Here is a tiny trained network, its code and every weight. The questions are about switching its units off for an input and a class, where a switched-off unit gives its printed mean instead of its output.

import numpy as np


def w(rows, s, z=0):
    codes = np.array(rows[::2]) - 128.0
    scale = np.full(codes.shape[1], s)
    scale[-1] = z or s
    return codes * scale


def norm(h):
    return h / np.sqrt((h * h).mean(-1, keepdims=True) + 1e-5)


def f(y):
    return y / 2 * (1 + np.tanh(0.7978845608 * (y + 0.044715 * y**3)))


def log_softmax(a):
    a = a - a.max(-1, keepdims=True)
    return a - np.log(np.exp(a).sum(-1, keepdims=True))


def net(x, mask):
    res = np.array(x, float).reshape(1, 8) / 4 @ E
    u = 0
    for l in range(2):
        y = f(norm(res) @ A[l][:, :-1].T + A[l][:, -1])
        res = res + np.where(mask[u : u + 6], y, B[l][:, -1]) @ B[l][:, :-1]
        u += 6
    return log_softmax(norm(res)[-1] @ U[:, :-1].T + U[:, -1])


A, B = {}, {}
E = w([
[111,114,172,148,164,147],'x0',
[139,73,145,88,137,134],'x1',
[174,168,153,79,153,210],'x2',
[64,220,174,81,169,77],'x3',
[155,128,146,109,69,135],'x4',
[197,143,2,184,210,89],'x5',
[178,166,120,26,155,72],'x6',
[84,115,90,78,87,138],'x7',
],0.007)
A[0] = w([
[119,169,116,148,83,161,4],'L0N1',
[132,170,98,171,162,52,151],'L0N2',
[140,125,6,65,154,194,142],'L0N3',
[236,94,1,103,138,69,133],'L0N4',
[28,158,226,125,80,92,96],'L0N5',
[128,84,196,37,52,131,86],'L0N6',
],0.0064,0.003)
B[0] = w([
[228,150,112,121,180,164,105],'L0N1',
[43,181,105,171,117,35,182],'L0N2',
[63,136,97,165,111,144,204],'L0N3',
[84,145,143,92,76,110,254],'L0N4',
[176,128,175,31,2,172,221],'L0N5',
[56,59,45,52,134,88,214],'L0N6',
],0.0086,0.0039)
A[1] = w([
[177,125,166,86,207,114,6],'L1N1',
[178,121,96,64,79,130,113],'L1N2',
[194,141,86,182,139,190,144],'L1N3',
[73,194,179,151,188,150,255],'L1N4',
[120,155,125,102,153,236,46],'L1N5',
[157,76,153,254,34,104,146],'L1N6',
],0.0087,0.0025)
B[1] = w([
[169,77,153,122,254,52,120],'L1N1',
[73,98,182,156,55,98,208],'L1N2',
[142,138,182,113,86,198,174],'L1N3',
[158,137,87,82,79,96,203],'L1N4',
[192,59,96,176,121,130,154],'L1N5',
[98,167,56,226,207,120,254],'L1N6',
],0.0086,0.0041)
U = w([
[64,213,61,168,174,42,170],'0',
[115,106,113,253,151,210,100],'1',
[96,117,151,57,17,142,253],'2',
[184,111,147,97,193,117,4],'3',
],0.013,0.0043)

Each question gives the input, the list of numbers given to net, and the class t.
The units are the neurons (one row each of A and B). Each row of codes is followed by its name. A weight is (code - 128) times the scale printed after its matrix; where a second scale follows, it is the last column's (A, B and U).
mask holds one flag per neuron, layer by layer. A switched-off neuron (its flag False) gives its mean, the last column of its row in B, instead of its output. The means were averaged over made-up inputs and are rounded, as every weight is.
A unit's drop is (log p(t) with every unit on - log p(t) with that unit switched off) / (log p(t) with every unit on - log p(t) with every unit switched off).
The circuit of an input: a set's keep is (log p(t) with only the set's units on - log p(t) with every unit switched off) / (log p(t) with every unit on - log p(t) with every unit switched off). Starting from all 12 units, units are removed one at a time, each time the one whose removal leaves the highest keep (on an exact tie, the one counted first), for as long as the keep stays at least 0.8.
circuit, biggest first: the units of the circuit, biggest drop first
top k neurons: the k neurons with the biggest drops, biggest first
top k neurons in layer l: the k neurons of layer l with the biggest drops, biggest first
drop when u is switched off: that unit's drop, to one decimal
input [-8,8,8,7,-8,0,4,-3], class 3: top 2 neurons	[L1N1 L1N6]
input [8,-2,-7,7,-3,-1,-5,7], class 2: circuit, biggest first	[L0N5]
input [0,-6,3,6,-3,-3,-7,-8], class 2: top 2 neurons	[L0N5 L1N4]
input [6,3,4,4,-7,-4,8,1], class 3: top 2 neurons	[L1N1 L0N4]
input [-1,4,-8,-7,-2,-3,5,-3], class 0: top 2 neurons	[L0N5 L1N6]
input [-3,2,-5,-1,-5,-2,-6,5], class 1: top 3 neurons in layer 0	[L0N2 L0N4 L0N6]
input [7,3,-8,-8,6,-1,2,6], class 0: top 3 neurons	[L1N6 L0N5 L1N3]
input [7,-6,-3,-6,-8,-3,-1,-8], class 0: top 3 neurons in layer 1	[L1N6 L1N4 L1N5]
input [3,1,3,-6,4,1,-2,7], class 1: top 2 neurons in layer 0	[L0N5 L0N3]
input [1,1,8,-5,-2,-4,-7,5], class 1: top 2 neurons in layer 0	[L0N5 L0N4]
input [-6,6,-5,1,6,0,-7,-4], class 0: drop when L1N4 is switched off	-0.1
input [-6,1,-5,-5,3,-3,-8,1], class 1: drop when L1N6 is switched off	0.2
